[24.73, 203.87, 172.89, -192.10, -32.49, -180.60, -148.93] Answer: 24.73, -148.93
[[-10.97, -7.84, 6.67, -9.71, 20.65], [-7.65, -7.66, 6.51, -1.98, 13.07]] Answer: -10.97, 13.07
[64.9, -87.0, -175.8, 160.8] Answer: 64.9, 160.8
[0.9, 1.3, -1.0, 0.6, -0.9] Answer: 0.9, -0.9
[[114.43, -90.87, -185.74, 87.66, 15.92, 224.76], [0.95, 10.34, -108.03, -28.74, 40.19, 170.10]] Answer: 114.43, 170.10
[[0.174, 0.184, 0.007, 0.073, -0.132], [-0.118, -0.144, 0.056, -0.048, 0.117], [-0.032, -0.113, -0.069, 0.018, 0.109]] Answer: 0.174, 0.109
[-0.090, 0.122, 0.030, -0.026, -0.104, 0.012] Answer: -0.090, 0.012
---
Input:
[[-14   3   2 -12 -29  41 -30   9  14  17  18 -35  -9]
 [-13  -2  -3  -3 -53  36 -15   5  10   0   8 -39 -19]
 [ 25  -5 -13  26  37  25  -4   4 -27 -19  -7  63   2]
 [  1 -14   0 -23  26   1  28  35  12  -6 -10  70 -26]
 [ 10   5  16   2  20  32  10  24  26   9  15 -23  16]
 [  7   5   9  -7  20  38   2  26  26  13  15 -26  21]
 [  8 -13  20  -2  -5  35  -7   6  22  13  17 -29   7]]
Output: 2

Input:
[[-18  58   5  -6  19  10  24 -26 -43  31  10 -11]
 [-46  58 -20  -6 -30  20  21 -14   1   9   2  -8]
 [-17  58 -20 -25   6  10  14 -47   6   5  10 -11]
 [-19  58 -20  22  19  -2  41 -28   1   5  10 -11]
 [-18  58 -11  30  29   2  33 -28   1   5  10 -11]
 [  5  35 -43 -45   3  10  24 -26  -5 -29  10 -15]
 [-18  58 -26  -9  19  31 -27 -26   1  14  23  -4]
 [  1 -17  24  -6  19 -29  24  42  39   5   4 -11]]
Output: -11

Input:
[[ 18  17   7  -1  -3  -7 -20  17]
 [-15 -26  10   3  25 -26 -18  23]
 [ -9  14  12  11 -22  11  29   0]
 [ 14  28  -1 -13   9  -6 -36 -13]
 [-15  59 -10   5  25  43  -8   4]
 [-48  -3  27  -6   3 -26  -4  10]
 [-14  23   6   0  36  19   4 -72]
 [ 28 -14 -26  -3  20  22   3 -57]
 [ 10 -10  -8  29  39   9 -16 -16]
 [ 10   4  26  -8 -20 -16  29 -15]]
Output: 0

Input:
[[-26 -15 -21 -19 -17 -26 -28 -26 -31 -27 -37 -33  67 -26]
 [-24 -22 -24 -13 -28 -22 -26 -33 -32 -36 -32 -33  69 -25]
 [ 23  20  23  11  26  22  25  32  31  34  31  31 -64  24]
 [ 24  22  24  15  28  22  26  34  32  36  33  33 -68  25]
 [-24 -22 -25 -15 -29 -22 -27 -34 -33 -37 -33 -34  69 -26]
 [ 23  21  23  13  27  22  25  33  32  35  32  32 -66  24]
 [ 24  22  25  15  29  22  27  35  32  38  33  34 -71  26]]
Output: 24

Input:
[[  1  19   4  13 -10  16  -3  14  12   7  14  23 -25  11   9]
 [ -1 -27  -8  -2 -18 -16  10 -14  -6  -6 -21 -24 -17  -5 -14]
 [  4 -31 -11 -14 -13 -52  10 -37 -29  -4 -36 -58  -1 -28 -39]
 [  1  -7  -7 -11   6 -24   3 -16 -19  -5 -14 -23  17 -18 -20]
 [  1  -7  -2 -11   5 -22  -6 -14  -9   2 -12 -24  10 -11 -16]
 [ -2   5  -6   3  15  20 -29  16  16   0  14  15   5  17  15]
 [  9  13   6 -10  19  14  -3  10   2  -1  10  20  19  -1  12]
 [  9 -11   1 -21   9 -34  16 -23 -24  -4 -22 -34  33 -26 -22]
 [ -6   4   3  12  -6   3  14   0   2   3   4   4   1   4   3]
 [  4  -1  -2 -15   8 -29  -1 -17 -18   1 -13 -27  24 -20 -20]]
Output: -39
---
62	60	69	54	31	0	9 --> 62

21	34	-64	-52	-28	-27	-79
-10	33	1	-35	-11	-66	19
--> 21

-69	-72	70	-27	29 --> -69

-10	-80	-12	46	-1 --> -10

-65	-19	-78	-47	10	-10	41 --> -65

-10	-8	52	59 --> -10

-29	69	-42	6	-72	-49	43 --> -29
---
[[-19 -62 -31 -79]
 [ 18   8  -7 -47]
 [-37 -58 -26  80]]	-79

[[ 15 -17   4  10]
 [ 42  33 -20 -22]
 [ 76   3 -35 -15]]	10

[[ 10  48 -70  60]
 [-30 -20 -30 -42]
 [  8  -8 -74  44]]	60

[[-61  13  -6 -18]
 [ 79 -16  10  20]
 [ -8  -4 -35  60]]	-18

[[-16 -17  23  37]
 [-29 -56 -46 -61]
 [ 58 -73  23  54]]	37

[[-61 -63  60  23]
 [-59 -53  60  49]
 [ 53  59 -60 -59]]	23

[[ 71  10  40 -15]
 [ 70  11  41 -17]
 [ 66   8  35 -12]]	-15

[[ 20  61  -6  47]
 [ 44  78 -20  26]
 [-41 -14 -25 -54]]	47
---
[[-33  45 -65  10]
 [-11  53 -72  -9]
 [ 69  42   8  -5]]
42

[[ 25  12  -8  -4  24 -18 -27]
 [-55  -6  -5 -17 -24  45  64]
 [ 14 -10  13  11   1  15  -9]]
1

[[-34 -19 -80  -4 -18   7]
 [-73 -10  39  66  19  15]
 [-37  22  39 -39  -6  22]]
-39

[[ -1 -54  67  46  -9]
 [ -9 -44   5  25 -44]
 [  7 -74  12 -43 -19]]
12

[[ 62 -11 -16   1]
 [-24  52 -20  -7]
 [ 17  24  51 -23]]
24

[[-30 -11  13 -28 -70   0  64]
 [ 33 -30  31   8  14  -1 -53]
 [ 31 -21  -4  -6 -19  54  28]]
-19

[[ 13 -39 -18 -26  78  -5]
 [-15  32  13 -15 -18  11]
 [-43   7  35  28 -21 -10]]
28
---
[[ 35 -13 -35   7  -1  27]
 [ 20   7  29  38  17  49]
 [ 29 -10  42  26 -24 -77]]
20

[[ 21  19  66 -55 -29]
 [  5  -4  24 -23  12]
 [-16 -37 -60  42  25]]
5

[[ 51 -15 -21  27  38  -1]
 [ 51   3  -1 -59 -43  -2]
 [ 67   0 -11 -42  -8   3]]
51

[[ 50  56   9   3 -47]
 [ 45  64  16  -9  14]
 [ 55  75  28  53 -50]]
45

[[-29 -12  43 -17   0 -10]
 [ 30  33 -47  66  49  -5]
 [ 16 -23 -14  20 -23 -12]]
30

[[-34 -38 -22 -25]
 [ 57 -47  34  32]
 [-13  15 -14   2]]
57

[[ -7  37 -22 -70 -18 -48]
 [-48  29   2 -34 -32 -43]
 [-28  42   8 -34 -12 -38]]
-48
---
[-73 -56  51  60 -21  32  62] value 62, -73

[-64  38  -2  31] value 38, -64

[-66  36 -53  67] value 67, -66

[-53   9  56  76 -37] value 76, -53

[[ 10 -67  13  -7  59  38  38]
 [  3 -64 -13  31  46 -33 -33]
 [  2 -59  -1  34  56  -6  -6]] value 59, -67

[-46   6  60 -40 -12] value 60, -46

[-36  64 -19  61 -11] value 64, -36
